m =
[[125 130 129 127 128 130 127]
 [151 111 120 132 130 107 134]
 [119 141 117 126 114 129 137]
 [134 123 124 135 125 128 126]
 [125 128 122 130 125 129 128]
 [133 122 117 142 120 134 123]]
m[-6, 0] => 125
m[-4, -2] => 129
m[:, 0] => [125, 151, 119, 134, 125, 133]
m[-3] => [134, 123, 124, 135, 125, 128, 126]
m[3, -2] => 128
m[5, 4] => 120
m[-5, -2] => 107
m[5, -2] => 134
m[3, -4] => 135
m[-2, -5] => 122
m[-6, 3] => 127
m[1] => [151, 111, 120, 132, 130, 107, 134]
m[1, 2] => 120
m[:, 1] => [130, 111, 141, 123, 128, 122]
m[-6, 5] => 130
m[5, 2] => 117

B =
[[138 137 127 131 132 137 130 134 136 131 139 121 136]
 [142 143 122 125 124 142 122 124 141 144 142 146 142]
 [152 152 109 113 113 151 111 116 151 148 152 139 150]
 [123 124 139 135 135 125 137 133 125 128 123 134 125]
 [150 149 116 122 123 147 120 127 147 139 151 123 146]]
B[0][0] = 138
B[2] = [152, 152, 109, 113, 113, 151, 111, 116, 151, 148, 152, 139, 150]
B[:, 12] = [136, 142, 150, 125, 146]
B[1][12] = 142
B[:, 10] = [139, 142, 152, 123, 151]
B[0][7] = 134
B[0][1] = 137
B[2][9] = 148
B[3] = [123, 124, 139, 135, 135, 125, 137, 133, 125, 128, 123, 134, 125]
B[1][3] = 125
B[3][11] = 134
B[2][12] = 150
B[3][9] = 128
B[0][4] = 132
B[2][2] = 109
B[4][11] = 123
B[4][10] = 151
B[4][6] = 120
B[4][3] = 122
B[3][3] = 135
B[2][8] = 151
B[:, 6] = [130, 122, 111, 137, 120]
B[:, 1] = [137, 143, 152, 124, 149]

arr = [131 117 130 131 102 138 117 118 118 118 118 128 137 127 118 131]
arr[-16]	131
arr[-7]	118
arr[-3]	127
arr[-13]	131
arr[-10]	117

data =
[[103 131 119 134 147 126]
 [147 122 126 114 111 126]
 [108 140 117 139 151 126]
 [126 109 113 104 110 125]
 [135 121 116 115 121 126]
 [129 121 132 113 110 125]
 [103 137 118 139 153 126]
 [103 132 115 132 146 126]]
Indices start at 0.
(0, 0) => 103
(3, 0) => 126
(7, 5) => 126
(4, 3) => 115
(1, 5) => 126
(6, 0) => 103
(6, 5) => 126
(1, 2) => 126
(5, 5) => 125
(2, 5) => 126
(7, 0) => 103
(0, 5) => 126
(1, 0) => 147
(7, 1) => 132
(4, 0) => 135
(1, 3) => 114
(7, 2) => 115

W =
[[113 147 107 131 118]
 [122 136 130 134 124]
 [122 137 129 136 124]
 [124 137 131 130 125]
 [126 133 125 132 127]
 [120 128 124 123 129]
 [119 132 126 134 130]
 [117 133 125 125 131]
 [140 116 138 125 134]
 [125 131 125 117 128]
 [132 116 125 119 135]
 [141 111 139 117 135]]
W[0, 0]	113
W[1]	[122, 136, 130, 134, 124]
W[:, 2]	[107, 130, 129, 131, 125, 124, 126, 125, 138, 125, 125, 139]
W[0, 4]	118
W[6, 2]	126
W[11, 1]	111
W[10, 4]	135
W[:, 3]	[131, 134, 136, 130, 132, 123, 134, 125, 125, 117, 119, 117]
W[9, 0]	125
W[1, 0]	122
W[1, 1]	136
W[5, 2]	124
W[7, 2]	125
W[9, 3]	117
W[11]	[141, 111, 139, 117, 135]
W[6]	[119, 132, 126, 134, 130]
W[5]	[120, 128, 124, 123, 129]
W[4]	[126, 133, 125, 132, 127]
W[8, 1]	116
W[6, 1]	132
W[2]	[122, 137, 129, 136, 124]
W[5, 1]	128
W[5, 4]	129
W[7, 0]	117

a =
[[121 111 125 147 142 108 134 132 128]
 [134 132 125 136 128 127 142 124 121]
 [125 132 136 131 105 127 104 125 150]
 [125 137 123 118 124 109 117 121 117]]
a[0,0] = 121
a[2,1] = 132
a[:, 5] = [108, 127, 127, 109]
a[2,7] = 125
a[0,7] = 132
a[3,7] = 121
a[3,6] = 117
a[1,8] = 121
a[3,0] = 125
a[1,4] = 128
a[1,5] = 127
a[1,0] = 134
a[1] = [134, 132, 125, 136, 128, 127, 142, 124, 121]

A = [144 134 152 151]
A[-4] = 144
A[-2] = 152
A[-3] = 134

M = [151 136 128 112 124 131 109 112 131 127 107 148 131 152 130 128]
M[-16] = 151
M[-15] = 136
M[-7] = 127
M[-2] = 130
M[5] = 131
